Below is a small trained network, with its code and all its weights. Each question gives an input and a class and asks what happens when units are switched off, that is, made to give their printed mean instead of their output.

import numpy as np


def w(rows, s, z=0):
    codes = np.array(rows[::2]) - 128.0
    scale = np.full(codes.shape[1], s)
    scale[-1] = z or s
    return codes * scale


def norm(h):
    return h / np.sqrt((h * h).mean(-1, keepdims=True) + 1e-5)


def f(y):
    return np.maximum(y, 0)


def log_softmax(a):
    a = a - a.max(-1, keepdims=True)
    return a - np.log(np.exp(a).sum(-1, keepdims=True))


def net(x, mask):
    res = np.array(x, float).reshape(1, 5) / 4 @ E
    u = 0
    for l in range(3):
        y = f(norm(res) @ A[l][:, :-1].T + A[l][:, -1])
        res = res + np.where(mask[u : u + 10], y, B[l][:, -1]) @ B[l][:, :-1]
        u += 10
    return log_softmax(norm(res)[-1] @ U[:, :-1].T + U[:, -1])


A, B = {}, {}
E = w([
[106,161,178,172,56,107,73,153,163,106,201,153],'x0',
[111,142,232,199,189,236,104,47,194,128,66,79],'x1',
[237,86,107,101,62,196,72,114,145,141,134,130],'x2',
[192,43,149,211,141,9,133,166,176,223,106,90],'x3',
[70,51,187,72,156,191,169,151,148,249,214,151],'x4',
],0.0021)
A[0] = w([
[33,179,140,183,214,79,161,181,124,92,176,123,68],'L0N0',
[81,85,138,88,88,183,150,147,144,150,191,99,46],'L0N1',
[91,121,179,141,110,139,157,183,100,192,148,109,58],'L0N2',
[25,86,111,170,153,95,179,110,145,87,144,143,4],'L0N3',
[128,231,118,101,88,122,199,185,106,144,145,144,58],'L0N4',
[91,147,155,167,83,108,146,120,184,103,185,112,69],'L0N5',
[27,156,96,160,206,114,181,138,67,90,147,47,47],'L0N6',
[92,254,177,107,73,150,22,138,132,122,236,130,90],'L0N7',
[150,163,43,90,180,228,238,124,39,141,79,76,71],'L0N8',
[119,179,120,169,94,66,79,165,157,89,67,119,170],'L0N9',
],0.003,0.0027)
B[0] = w([
[213,154,231,46,4,87,84,105,107,169,74,186,214],'L0N0',
[186,179,64,159,202,144,226,97,149,107,159,143,180],'L0N1',
[177,127,58,196,190,145,169,124,177,106,161,126,165],'L0N2',
[191,175,168,63,120,108,120,103,136,172,85,191,149],'L0N3',
[108,127,191,138,134,111,90,162,96,130,137,48,166],'L0N4',
[100,65,121,131,205,107,50,57,113,88,126,175,164],'L0N5',
[202,173,185,38,134,96,99,89,146,168,119,141,193],'L0N6',
[102,57,81,184,173,79,93,119,151,151,84,177,246],'L0N7',
[96,47,93,183,149,46,75,99,150,147,97,181,217],'L0N8',
[138,84,133,143,207,169,235,128,171,109,190,144,255],'L0N9',
],0.0035,0.0026)
A[1] = w([
[104,181,223,187,170,227,95,64,158,126,73,108,125],'L1N0',
[103,117,173,74,127,227,202,130,121,184,192,135,103],'L1N1',
[104,172,74,115,50,124,166,220,67,131,140,93,3],'L1N2',
[213,159,121,63,39,202,48,138,148,150,104,138,51],'L1N3',
[16,220,84,18,114,226,94,51,65,49,151,182,147],'L1N4',
[182,171,83,184,164,128,161,112,129,49,86,86,106],'L1N5',
[231,31,72,134,101,224,127,116,159,119,134,195,102],'L1N6',
[157,131,50,82,116,89,156,236,26,130,178,190,156],'L1N7',
[138,253,119,170,93,90,159,138,107,33,70,85,58],'L1N8',
[23,147,200,86,162,151,226,193,135,192,161,161,80],'L1N9',
],0.0034,0.0019)
B[1] = w([
[89,126,106,50,65,106,129,165,46,105,170,68,253],'L1N0',
[152,159,67,135,130,119,103,84,165,91,179,104,190],'L1N1',
[47,97,142,93,97,133,140,128,84,150,141,88,144],'L1N2',
[183,179,207,66,120,42,142,140,145,117,83,141,160],'L1N3',
[213,41,156,253,109,45,196,205,145,216,78,84,242],'L1N4',
[108,116,108,83,130,180,140,130,162,172,210,146,197],'L1N5',
[103,212,190,93,144,46,154,102,139,135,115,180,240],'L1N6',
[71,152,201,132,152,224,97,91,126,94,129,44,245],'L1N7',
[161,207,66,106,130,198,145,53,196,178,232,174,181],'L1N8',
[208,192,61,103,106,146,133,93,179,76,143,157,190],'L1N9',
],0.0042,0.0037)
A[2] = w([
[79,79,56,77,194,132,99,107,100,147,53,132,80],'L2N0',
[194,176,48,158,151,190,123,88,124,64,184,153,71],'L2N1',
[174,52,154,213,109,116,177,224,159,125,127,97,23],'L2N2',
[118,126,114,70,102,109,112,190,25,102,185,66,54],'L2N3',
[165,97,90,159,83,115,157,99,142,77,165,155,250],'L2N4',
[152,207,144,94,134,73,169,152,145,136,133,176,187],'L2N5',
[118,71,124,123,161,100,122,89,171,185,143,128,168],'L2N6',
[84,159,174,134,102,213,110,131,130,101,92,3,22],'L2N7',
[83,59,155,181,84,120,76,167,132,97,206,186,114],'L2N8',
[79,140,142,162,93,146,68,166,139,98,137,195,116],'L2N9',
],0.0044,0.0015)
B[2] = w([
[141,45,144,157,141,64,57,165,217,50,100,236,163],'L2N0',
[153,124,76,134,147,152,165,140,170,187,188,156,209],'L2N1',
[116,129,101,159,100,146,193,162,62,182,62,73,190],'L2N2',
[52,67,151,77,73,166,62,24,164,107,149,3,168],'L2N3',
[68,112,99,118,162,146,104,144,144,183,148,126,210],'L2N4',
[145,163,185,115,109,163,132,111,106,118,104,110,253],'L2N5',
[109,165,68,170,91,150,107,158,84,66,143,142,215],'L2N6',
[10,62,133,29,88,118,84,98,113,110,170,49,170],'L2N7',
[152,79,53,82,178,130,128,81,150,77,59,174,182],'L2N8',
[181,32,137,108,216,46,113,168,146,106,33,144,153],'L2N9',
],0.0045,0.0046)
U = w([
[162,183,43,114,155,185,176,88,202,172,255,150,166],'0',
[32,61,149,52,90,130,90,75,123,102,154,19,160],'1',
[217,205,251,63,96,66,144,89,134,140,83,156,157],'2',
[135,106,81,233,97,120,207,193,70,200,65,71,156],'3',
[138,26,72,144,193,69,84,129,168,73,68,233,156],'4',
[81,163,143,129,141,153,92,135,100,105,130,169,91],'5',
[67,169,157,188,128,207,84,193,91,100,126,181,16],'6',
[112,146,132,172,141,171,94,161,30,83,158,173,4],'7',
],0.0073,0.004)

Each question gives the input, the list of numbers given to net, and the class t.
The units are the neurons (one row each of A and B). Each row of codes is followed by its name. A weight is (code - 128) times the scale printed after its matrix; where a second scale follows, it is the last column's (A, B and U).
mask holds one flag per neuron, layer by layer. A switched-off neuron (its flag False) gives its mean, the last column of its row in B, instead of its output. The means were averaged over made-up inputs and are rounded, as every weight is.
A unit's drop is (log p(t) with every unit on - log p(t) with that unit switched off) / (log p(t) with every unit on - log p(t) with every unit switched off).
The circuit of an input: a set's keep is (log p(t) with only the set's units on - log p(t) with every unit switched off) / (log p(t) with every unit on - log p(t) with every unit switched off). Starting from the 12 units with the biggest drops (on a tie, the unit counted first), units are removed one at a time, each time the one whose removal leaves the highest keep (on an exact tie, the one counted first), for as long as the keep stays at least 0.8.
circuit, biggest first: the units of the circuit, biggest drop first
most important unit: the unit with the biggest drop
k most important neurons: the k neurons with the biggest drops, biggest first
top k neurons in layer l: the k neurons of layer l with the biggest drops, biggest first
input [-1,7,0,8,-8], class 0: 4 most important neurons -> (L1N4; L1N5; L1N8; L0N7)
input [2,4,8,-3,-5], class 2: circuit, biggest first -> (L1N3)
input [-3,-4,-5,5,6], class 0: circuit, biggest first -> (L1N4; L1N9)
input [-6,1,-8,-7,4], class 2: 2 most important neurons -> (L0N6; L0N0)
input [-6,-5,0,5,3], class 4: circuit, biggest first -> (L1N4; L1N0; L2N0)
input [-8,-1,7,0,3], class 4: circuit, biggest first -> (L0N8; L2N0)
input [4,-4,-8,-8,7], class 2: circuit, biggest first -> (L0N0; L1N4; L2N5)
input [-4,-2,6,2,5], class 2: 2 most important neurons -> (L1N6; L0N9)
input [5,-1,-2,4,2], class 4: 3 most important neurons -> (L1N4; L2N8; L0N5)
input [7,6,-2,2,-6], class 4: 3 most important neurons -> (L1N7; L0N5; L2N8)
input [-2,-7,-8,8,-1], class 2: top 2 neurons in layer 1 -> (L1N4; L1N0)
input [-8,0,-4,-2,-8], class 0: 4 most important neurons -> (L1N8; L0N7; L1N5; L2N1)
input [-2,-5,-6,0,2], class 2: top 2 neurons in layer 0 -> (L0N6; L0N0)
input [0,-8,-4,-7,-8], class 0: top 2 neurons in layer 1 -> (L1N8; L1N0)
input [-5,-7,-3,5,5], class 1: top 2 neurons in layer 0 -> (L0N9; L0N7)
input [-6,-7,2,6,-7], class 0: 3 most important neurons -> (L1N4; L1N0; L0N7)
input [7,-6,-4,-8,-1], class 3: 3 most important neurons -> (L1N4; L2N2; L1N0)
input [-4,-3,-2,-5,1], class 3: 3 most important neurons -> (L1N4; L0N7; L2N2)
input [-6,-2,5,-4,-6], class 0: 3 most important neurons -> (L0N7; L0N0; L1N5)
input [5,-3,4,-3,-4], class 4: circuit, biggest first -> (L0N7; L2N9)
input [7,0,-2,2,-6], class 4: 3 most important neurons -> (L0N5; L0N7; L2N8)
input [-6,0,8,7,5], class 2: most important unit -> L1N6
input [4,6,5,7,-4], class 3: circuit, biggest first -> (L2N2; L0N0)
input [-2,5,2,2,-4], class 1: circuit, biggest first -> (L1N0)
input [6,-8,5,-5,7], class 1: 4 most important neurons -> (L0N9; L1N7; L2N3; L1N8)
